Below is a small trained network, with its code and all its weights. Each question gives an input and a class and asks what happens when units are switched off, that is, made to give their printed mean instead of their output.

import numpy as np


def w(rows, s, z=0):
    codes = np.array(rows[::2]) - 128.0
    scale = np.full(codes.shape[1], s)
    scale[-1] = z or s
    return codes * scale


def norm(h):
    return h / np.sqrt((h * h).mean(-1, keepdims=True) + 1e-5)


def f(y):
    return y / 2 * (1 + np.tanh(0.7978845608 * (y + 0.044715 * y**3)))


def log_softmax(a):
    a = a - a.max(-1, keepdims=True)
    return a - np.log(np.exp(a).sum(-1, keepdims=True))


def net(x, mask):
    res = np.array(x, float).reshape(1, 3) / 4 @ E
    u = 0
    for l in range(2):
        y = f(norm(res) @ A[l][:, :-1].T + A[l][:, -1])
        res = res + np.where(mask[u : u + 10], y, B[l][:, -1]) @ B[l][:, :-1]
        u += 10
    return log_softmax(norm(res)[-1] @ U[:, :-1].T + U[:, -1])


A, B = {}, {}
E = w([
[44,77,113,218,148,126,193],'x0',
[127,112,177,145,181,71,58],'x1',
[159,216,25,253,138,84,185],'x2',
],0.0073)
A[0] = w([
[141,108,133,104,112,112,2,160],'0.n1',
[151,113,146,97,197,120,53,67],'0.n2',
[162,120,141,98,170,90,140,1],'0.n3',
[177,187,8,125,79,83,157,71],'0.n4',
[162,113,174,122,156,74,32,59],'0.n5',
[118,127,82,179,140,72,114,96],'0.n6',
[129,194,118,101,105,173,124,48],'0.n7',
[153,85,167,121,76,143,107,121],'0.n8',
[120,220,157,121,71,179,107,126],'0.n9',
[134,120,207,65,150,119,82,184],'0.n10',
],0.0082,0.0019)
B[0] = w([
[177,130,203,160,66,72,107,219],'0.n1',
[145,128,122,149,114,63,100,191],'0.n2',
[178,96,109,155,174,2,115,124],'0.n3',
[125,213,71,68,188,165,92,253],'0.n4',
[138,203,163,189,104,32,134,212],'0.n5',
[189,75,140,40,171,124,44,172],'0.n6',
[114,91,111,161,138,102,109,148],'0.n7',
[156,107,50,171,124,141,166,167],'0.n8',
[81,78,91,146,191,129,106,161],'0.n9',
[139,158,64,133,96,111,107,250],'0.n10',
],0.0078,0.0057)
A[1] = w([
[145,89,142,159,176,66,96,64],'1.n1',
[162,100,129,81,1,129,142,97],'1.n2',
[106,170,138,141,180,82,196,78],'1.n3',
[114,113,137,109,84,245,190,89],'1.n4',
[151,78,113,147,169,118,92,21],'1.n5',
[104,77,147,165,133,91,100,95],'1.n6',
[117,124,192,124,92,88,122,207],'1.n7',
[127,21,72,110,44,115,92,29],'1.n8',
[214,187,142,142,146,124,111,252],'1.n9',
[127,77,100,145,174,146,109,21],'1.n10',
],0.0098,0.0014)
B[1] = w([
[203,151,181,110,120,123,153,202],'1.n1',
[139,81,114,131,201,222,49,213],'1.n2',
[156,95,167,2,98,178,39,148],'1.n3',
[88,118,203,158,110,42,164,228],'1.n4',
[193,97,189,120,94,212,111,139],'1.n5',
[176,193,117,64,96,134,162,176],'1.n6',
[86,124,72,206,113,86,81,198],'1.n7',
[147,123,98,174,104,204,118,204],'1.n8',
[4,79,84,121,89,147,230,255],'1.n9',
[163,150,194,124,172,130,167,142],'1.n10',
],0.0079,0.0057)
U = w([
[206,101,212,52,197,151,168,3],'0',
[26,63,190,154,101,123,239,90],'1',
[73,174,7,58,187,148,187,253],'2',
[150,115,147,152,52,8,97,141],'3',
[111,28,74,152,88,213,63,119],'4',
],0.014,0.0022)

Each question gives the input, the list of numbers given to net, and the class t.
The units are the neurons (one row each of A and B). Each row of codes is followed by its name. A weight is (code - 128) times the scale printed after its matrix; where a second scale follows, it is the last column's (A, B and U).
mask holds one flag per neuron, layer by layer. A switched-off neuron (its flag False) gives its mean, the last column of its row in B, instead of its output. The means were averaged over made-up inputs and are rounded, as every weight is.
A unit's drop is (log p(t) with every unit on - log p(t) with that unit switched off) / (log p(t) with every unit on - log p(t) with every unit switched off).
The circuit of an input: a set's keep is (log p(t) with only the set's units on - log p(t) with every unit switched off) / (log p(t) with every unit on - log p(t) with every unit switched off). Starting from the 12 units with the biggest drops (on a tie, the unit counted first), units are removed one at a time, each time the one whose removal leaves the highest keep (on an exact tie, the one counted first), for as long as the keep stays at least 0.8.
units of the circuit, in order: the units of the circuit, biggest drop first
unit that matters most: the unit with the biggest drop
k most important neurons: the k neurons with the biggest drops, biggest first
top k neurons in layer l: the k neurons of layer l with the biggest drops, biggest first
drop when u is switched off: that unit's drop, to one decimal
input [2,8,8], class 0: top 2 neurons in layer 0 => 0.n6, 0.n10
input [0,4,-7], class 3: unit that matters most => 0.n5
input [-2,6,6], class 2: units of the circuit, in order => 1.n9, 0.n4
input [-8,-3,-1], class 4: units of the circuit, in order => 0.n4, 1.n2, 1.n6
input [-5,-5,-1], class 4: 3 most important neurons => 0.n7, 0.n5, 1.n6
input [0,-8,-3], class 1: top 2 neurons in layer 0 => 0.n1, 0.n10
input [1,-4,0], class 1: top 2 neurons in layer 0 => 0.n10, 0.n5
input [1,-2,-1], class 1: 2 most important neurons => 1.n4, 0.n1
input [5,3,-7], class 4: top 3 neurons in layer 0 => 0.n10, 0.n8, 0.n4
input [-2,-3,-1], class 4: 2 most important neurons => 0.n4, 1.n9
input [5,0,1], class 0: 2 most important neurons => 0.n6, 1.n9
input [-6,1,3], class 2: 2 most important neurons => 0.n4, 1.n9
input [1,3,3], class 0: 2 most important neurons => 0.n6, 0.n10
input [5,3,-5], class 3: units of the circuit, in order => 1.n9
input [-4,-1,-2], class 4: 2 most important neurons => 1.n2, 1.n4
input [0,5,4], class 0: top 3 neurons in layer 0 => 0.n6, 0.n10, 0.n1
input [3,6,2], class 0: top 2 neurons in layer 1 => 1.n1, 1.n5
input [-4,-8,-3], class 4: drop when 1.n9 is switched off => 0.1
input [4,1,-4], class 4: drop when 0.n4 is switched off => 0.3
input [-7,2,7], class 2: drop when 1.n9 is switched off => 0.0
input [-3,5,-8], class 3: unit that matters most => 0.n5
